Below is a small trained network, with its code and all its weights. Each question gives an input and a class and asks what happens when units are switched off, that is, made to give their printed mean instead of their output.

import numpy as np


def w(rows, s, z=0):
    codes = np.array(rows[::2]) - 128.0
    scale = np.full(codes.shape[1], s)
    scale[-1] = z or s
    return codes * scale


def f(y):
    return y / 2 * (1 + np.tanh(0.7978845608 * (y + 0.044715 * y**3)))


def log_softmax(a):
    a = a - a.max(-1, keepdims=True)
    return a - np.log(np.exp(a).sum(-1, keepdims=True))


def net(x, mask):
    res = np.array(x, float).reshape(1, 7) / 4 @ E
    y = f(res @ A[0][:, :-1].T + A[0][:, -1])
    res = res + np.where(mask, y, B[0][:, -1]) @ B[0][:, :-1]
    return log_softmax(res[-1] @ U[:, :-1].T + U[:, -1])


A, B = {}, {}
E = w([
[88,130,94,155,137,187,95,156],'x0',
[17,156,138,114,140,76,167,60],'x1',
[155,125,76,135,202,204,215,104],'x2',
[242,99,76,211,149,93,136,53],'x3',
[128,135,153,151,244,138,75,102],'x4',
[139,98,2,36,104,73,42,177],'x5',
[150,4,126,32,125,70,98,79],'x6',
],0.008)
A[0] = w([
[139,9,187,66,131,144,129,120,168],'neuron 0',
[149,119,104,95,86,136,182,176,181],'neuron 1',
[110,110,150,87,120,94,123,116,73],'neuron 2',
[135,80,112,90,133,63,86,134,207],'neuron 3',
[117,53,128,84,122,128,85,90,253],'neuron 4',
[173,136,149,132,141,155,155,54,191],'neuron 5',
[130,109,93,104,137,40,52,106,186],'neuron 6',
[144,92,90,195,183,134,134,63,185],'neuron 7',
[58,184,148,142,62,78,176,109,224],'neuron 8',
[65,145,82,110,156,152,115,123,143],'neuron 9',
[133,166,144,171,60,153,83,179,138],'neuron 10',
[76,146,128,106,193,143,122,133,163],'neuron 11',
[154,101,139,106,99,107,113,124,175],'neuron 12',
[117,161,149,158,132,136,138,95,137],'neuron 13',
],0.013,0.0038)
B[0] = w([
[130,125,84,143,97,2,54,170,240],'neuron 0',
[187,130,91,106,76,147,83,65,190],'neuron 1',
[174,128,126,193,96,44,123,113,170],'neuron 2',
[133,113,104,60,76,94,44,143,238],'neuron 3',
[146,73,116,130,96,17,99,151,233],'neuron 4',
[158,93,115,156,144,91,122,160,216],'neuron 5',
[118,100,36,81,53,36,80,203,251],'neuron 6',
[160,73,236,145,169,106,167,142,239],'neuron 7',
[165,83,162,65,114,119,227,137,248],'neuron 8',
[84,139,144,124,109,169,197,155,181],'neuron 9',
[68,174,153,109,104,167,60,229,210],'neuron 10',
[88,173,159,163,157,173,150,203,188],'neuron 11',
[87,149,107,127,112,134,104,145,184],'neuron 12',
[150,96,183,168,177,126,143,166,185],'neuron 13',
],0.0093,0.011)
U = w([
[123,117,103,85,56,45,14,176,246],'0',
[44,167,200,119,152,197,162,166,193],'1',
[168,177,185,254,203,138,58,143,32],'2',
[222,38,190,154,161,38,203,100,149],'3',
[98,181,121,165,156,66,97,28,5],'4',
[209,111,64,77,74,188,132,49,70],'5',
],0.0072,0.0027)

Each question gives the input, the list of numbers given to net, and the class t.
The units are the neurons (one row each of A and B). Each row of codes is followed by its name. A weight is (code - 128) times the scale printed after its matrix; where a second scale follows, it is the last column's (A, B and U).
mask holds one flag per neuron, in row order. A switched-off neuron (its flag False) gives its mean, the last column of its row in B, instead of its output. The means were averaged over made-up inputs and are rounded, as every weight is.
A unit's drop is (log p(t) with every unit on - log p(t) with that unit switched off) / (log p(t) with every unit on - log p(t) with every unit switched off).
The circuit of an input: a set's keep is (log p(t) with only the set's units on - log p(t) with every unit switched off) / (log p(t) with every unit on - log p(t) with every unit switched off). Starting from the 12 units with the biggest drops (on a tie, the unit counted first), units are removed one at a time, each time the one whose removal leaves the highest keep (on an exact tie, the one counted first), for as long as the keep stays at least 0.8.
units of the circuit, in order: the units of the circuit, biggest drop first
top k neurons: the k neurons with the biggest drops, biggest first
drop of u: that unit's drop, to one decimal
input [6,4,7,8,-6,4,1], class 3: units of the circuit, in order : [neuron 7]
input [-4,-3,6,-6,5,-8,2], class 2: units of the circuit, in order : [neuron 8; neuron 6]
input [-2,-4,6,0,7,5,-1], class 3: units of the circuit, in order : [neuron 10; neuron 7]
input [2,2,-1,1,8,-1,0], class 2: top 2 neurons : [neuron 8; neuron 11]
input [8,-5,5,-2,-3,-8,-8], class 1: top 4 neurons : [neuron 10; neuron 0; neuron 4; neuron 2]
input [4,-2,7,1,-2,-3,1], class 3: top 2 neurons : [neuron 10; neuron 7]
input [-2,-8,-1,4,6,-5,-7], class 2: top 2 neurons : [neuron 8; neuron 10]
input [6,2,4,0,-2,-2,5], class 3: drop of neuron 10 : 0.4
input [3,7,8,1,-5,0,2], class 3: drop of neuron 11 : 0.0
input [-4,4,2,-5,-3,-6,-5], class 1: drop of neuron 8 : -0.1
input [1,4,0,-4,1,-6,4], class 3: drop of neuron 10 : 0.1
input [-3,-1,6,6,5,2,-7], class 3: top 2 neurons : [neuron 7; neuron 10]
